Below is a small trained network, with its code and all its weights. Each question gives an input and a class and asks what happens when units are switched off, that is, made to give their printed mean instead of their output.

import numpy as np


def w(rows, s, z=0):
    codes = np.array(rows[::2]) - 128.0
    scale = np.full(codes.shape[1], s)
    scale[-1] = z or s
    return codes * scale


def norm(h):
    return h / np.sqrt((h * h).mean(-1, keepdims=True) + 1e-5)


def f(y):
    return np.maximum(y, 0)


def log_softmax(a):
    a = a - a.max(-1, keepdims=True)
    return a - np.log(np.exp(a).sum(-1, keepdims=True))


def net(x, mask):
    res = np.array(x, float).reshape(1, 5) / 4 @ E
    u = 0
    for l in range(2):
        y = f(norm(res) @ A[l][:, :-1].T + A[l][:, -1])
        res = res + np.where(mask[u : u + 10], y, B[l][:, -1]) @ B[l][:, :-1]
        u += 10
    return log_softmax(norm(res)[-1] @ U[:, :-1].T + U[:, -1])


A, B = {}, {}
E = w([
[102,171,221,97,96,51,204],'x0',
[175,59,82,73,100,102,60],'x1',
[2,108,188,149,156,95,166],'x2',
[188,109,110,142,154,125,154],'x3',
[128,107,179,124,131,138,115],'x4',
],0.0081)
A[0] = w([
[84,125,156,130,201,187,58,63],'0.n0',
[230,185,185,129,112,172,156,203],'0.n1',
[192,182,109,114,92,31,178,59],'0.n2',
[79,135,110,234,208,158,74,25],'0.n3',
[91,163,105,191,116,89,96,6],'0.n4',
[107,170,130,188,114,254,135,14],'0.n5',
[173,233,149,110,143,183,112,75],'0.n6',
[168,194,83,78,134,169,201,115],'0.n7',
[164,113,99,115,17,132,104,55],'0.n8',
[168,87,159,144,3,58,96,33],'0.n9',
],0.0073,0.0024)
B[0] = w([
[139,105,113,168,190,170,130,198],'0.n0',
[50,180,118,79,166,69,53,252],'0.n1',
[122,159,126,20,170,145,150,215],'0.n2',
[131,19,119,161,254,77,111,227],'0.n3',
[203,109,137,27,199,84,163,148],'0.n4',
[126,103,101,146,149,90,117,219],'0.n5',
[42,173,114,222,162,108,80,203],'0.n6',
[60,159,146,165,204,74,134,208],'0.n7',
[234,97,187,26,95,167,112,213],'0.n8',
[215,172,70,155,173,53,168,210],'0.n9',
],0.0063,0.0042)
A[1] = w([
[121,170,95,157,150,141,95,57],'1.n0',
[165,110,62,155,147,166,40,232],'1.n1',
[118,92,103,121,55,188,153,3],'1.n2',
[105,97,114,204,182,250,187,58],'1.n3',
[155,95,136,180,127,107,45,96],'1.n4',
[116,2,105,91,83,76,169,97],'1.n5',
[148,68,122,90,111,112,190,81],'1.n6',
[95,89,60,143,189,157,78,204],'1.n7',
[174,116,247,180,42,116,97,125],'1.n8',
[103,188,128,74,84,84,79,83],'1.n9',
],0.0089,0.0034)
B[1] = w([
[41,139,63,143,85,132,149,158],'1.n0',
[83,163,153,128,35,224,127,254],'1.n1',
[145,104,175,144,97,202,180,128],'1.n2',
[152,56,189,145,132,20,53,183],'1.n3',
[133,191,85,200,73,194,212,178],'1.n4',
[76,153,33,214,225,141,225,175],'1.n5',
[108,203,128,116,194,111,89,151],'1.n6',
[88,67,122,254,56,167,114,251],'1.n7',
[154,166,58,33,155,68,149,143],'1.n8',
[111,144,127,119,210,138,106,186],'1.n9',
],0.006,0.0079)
U = w([
[78,123,73,200,110,166,123,254],'0',
[75,155,121,85,190,62,169,194],'1',
[84,59,99,173,180,86,83,86],'2',
[83,165,197,127,93,97,246,34],'3',
[180,75,62,80,70,222,93,66],'4',
[208,172,108,39,102,65,140,112],'5',
],0.011,0.0027)

Each question gives the input, the list of numbers given to net, and the class t.
The units are the neurons (one row each of A and B). Each row of codes is followed by its name. A weight is (code - 128) times the scale printed after its matrix; where a second scale follows, it is the last column's (A, B and U).
mask holds one flag per neuron, layer by layer. A switched-off neuron (its flag False) gives its mean, the last column of its row in B, instead of its output. The means were averaged over made-up inputs and are rounded, as every weight is.
A unit's drop is (log p(t) with every unit on - log p(t) with that unit switched off) / (log p(t) with every unit on - log p(t) with every unit switched off).
The circuit of an input: a set's keep is (log p(t) with only the set's units on - log p(t) with every unit switched off) / (log p(t) with every unit on - log p(t) with every unit switched off). Starting from the 12 units with the biggest drops (on a tie, the unit counted first), units are removed one at a time, each time the one whose removal leaves the highest keep (on an exact tie, the one counted first), for as long as the keep stays at least 0.8.
units of the circuit, in order: the units of the circuit, biggest drop first
unit that matters most: the unit with the biggest drop
k most important neurons: the k neurons with the biggest drops, biggest first
top k neurons in layer l: the k neurons of layer l with the biggest drops, biggest first
drop when u is switched off: that unit's drop, to one decimal
input [6,-3,-2,4,3], class 1: units of the circuit, in order	(0.n1, 1.n1)
input [-1,-8,3,4,4], class 2: unit that matters most	1.n3
input [5,-2,0,2,3], class 1: units of the circuit, in order	(1.n1, 1.n7)
input [1,8,-6,0,2], class 5: units of the circuit, in order	(1.n7, 0.n8, 0.n9)
input [1,3,2,0,7], class 1: top 2 neurons in layer 1	(1.n7, 1.n8)
input [6,-5,0,4,-1], class 1: top 3 neurons in layer 1	(1.n1, 1.n7, 1.n4)
input [6,0,-2,-1,7], class 1: top 2 neurons in layer 1	(1.n9, 1.n1)
input [3,1,-6,-3,8], class 5: top 2 neurons in layer 0	(0.n8, 0.n9)
input [-3,-3,1,-6,-2], class 2: top 2 neurons in layer 0	(0.n3, 0.n4)
input [4,0,-5,-4,-5], class 1: 2 most important neurons	(0.n7, 0.n6)
input [-8,-8,4,4,-1], class 2: 2 most important neurons	(1.n3, 0.n3)
input [-5,-6,4,8,-8], class 2: 2 most important neurons	(1.n3, 0.n3)
input [4,2,-5,-6,6], class 5: drop when 0.n8 is switched off	0.2
input [-3,-7,6,8,5], class 2: unit that matters most	1.n3
input [7,-6,-3,-8,-5], class 1: drop when 1.n1 is switched off	0.3
input [1,-1,-8,-1,8], class 1: drop when 0.n1 is switched off	0.5
